Below are the code and all the weights of a small trained network. Each question names an input and a class and asks about switching units off, where a switched-off unit gives its printed mean instead of its output.

import numpy as np


def w(rows, s, z=0):
    codes = np.array(rows[::2]) - 128.0
    scale = np.full(codes.shape[1], s)
    scale[-1] = z or s
    return codes * scale


def f(y):
    return np.maximum(y, 0)


def log_softmax(a):
    a = a - a.max(-1, keepdims=True)
    return a - np.log(np.exp(a).sum(-1, keepdims=True))


def net(x, mask):
    res = np.array(x, float).reshape(1, 3) / 4 @ E
    y = f(res @ A[0][:, :-1].T + A[0][:, -1])
    res = res + np.where(mask, y, B[0][:, -1]) @ B[0][:, :-1]
    return log_softmax(res[-1] @ U[:, :-1].T + U[:, -1])


A, B = {}, {}
E = w([
[130,84,254,27],'x0',
[26,117,178,180],'x1',
[141,245,215,131],'x2',
],0.0096)
A[0] = w([
[86,65,151,129,254],'neuron 1',
[173,246,202,103,221],'neuron 2',
[164,45,76,107,216],'neuron 3',
[140,85,135,59,218],'neuron 4',
[215,177,67,197,185],'neuron 5',
[54,141,90,191,231],'neuron 6',
[82,137,89,205,206],'neuron 7',
[157,85,44,149,147],'neuron 8',
[197,148,173,96,189],'neuron 9',
[95,107,108,189,214],'neuron 10',
[142,72,109,57,190],'neuron 11',
[168,38,109,139,174],'neuron 12',
[104,93,146,151,163],'neuron 13',
[137,117,126,158,79],'neuron 14',
],0.011,0.0037)
B[0] = w([
[136,108,204,63,186],'neuron 1',
[4,143,52,93,247],'neuron 2',
[142,2,163,103,206],'neuron 3',
[136,115,135,67,193],'neuron 4',
[157,106,67,203,217],'neuron 5',
[94,162,151,229,201],'neuron 6',
[100,177,150,235,199],'neuron 7',
[120,27,164,177,196],'neuron 8',
[34,154,113,84,194],'neuron 9',
[105,127,167,226,180],'neuron 10',
[203,30,63,18,190],'neuron 11',
[109,33,205,78,187],'neuron 12',
[159,110,215,148,154],'neuron 13',
[130,101,162,146,134],'neuron 14',
],0.0074,0.013)
U = w([
[58,41,240,183,135],'0',
[136,29,41,111,112],'1',
[213,189,155,129,1],'2',
[166,41,181,48,126],'3',
[3,219,73,106,171],'4',
[93,164,219,203,88],'5',
[157,165,32,213,164],'6',
],0.0078,0.0067)

Each question gives the input, the list of numbers given to net, and the class t.
The units are the neurons (one row each of A and B). Each row of codes is followed by its name. A weight is (code - 128) times the scale printed after its matrix; where a second scale follows, it is the last column's (A, B and U).
mask holds one flag per neuron, in row order. A switched-off neuron (its flag False) gives its mean, the last column of its row in B, instead of its output. The means were averaged over made-up inputs and are rounded, as every weight is.
A unit's drop is (log p(t) with every unit on - log p(t) with that unit switched off) / (log p(t) with every unit on - log p(t) with every unit switched off).
The circuit of an input: a set's keep is (log p(t) with only the set's units on - log p(t) with every unit switched off) / (log p(t) with every unit on - log p(t) with every unit switched off). Starting from the 12 units with the biggest drops (on a tie, the unit counted first), units are removed one at a time, each time the one whose removal leaves the highest keep (on an exact tie, the one counted first), for as long as the keep stays at least 0.8.
units of the circuit, in order: the units of the circuit, biggest drop first
k most important neurons: the k neurons with the biggest drops, biggest first
drop when u is switched off: that unit's drop, to one decimal
input [-6,1,-3], class 0: units of the circuit, in order => (neuron 8; neuron 10)
input [0,6,6], class 4: units of the circuit, in order => (neuron 2; neuron 3)
input [-2,-6,6], class 4: units of the circuit, in order => (neuron 2)
input [-5,-4,-2], class 0: units of the circuit, in order => (neuron 8; neuron 11)
input [-6,1,5], class 6: units of the circuit, in order => (neuron 5; neuron 12)
input [-8,4,8], class 6: 2 most important neurons => (neuron 5; neuron 9)
input [-7,0,4], class 6: drop when neuron 5 is switched off => 0.2
input [-5,5,-2], class 5: drop when neuron 7 is switched off => 0.2
input [5,-3,2], class 4: drop when neuron 9 is switched off => 0.2
input [-8,8,3], class 5: drop when neuron 9 is switched off => 0.0
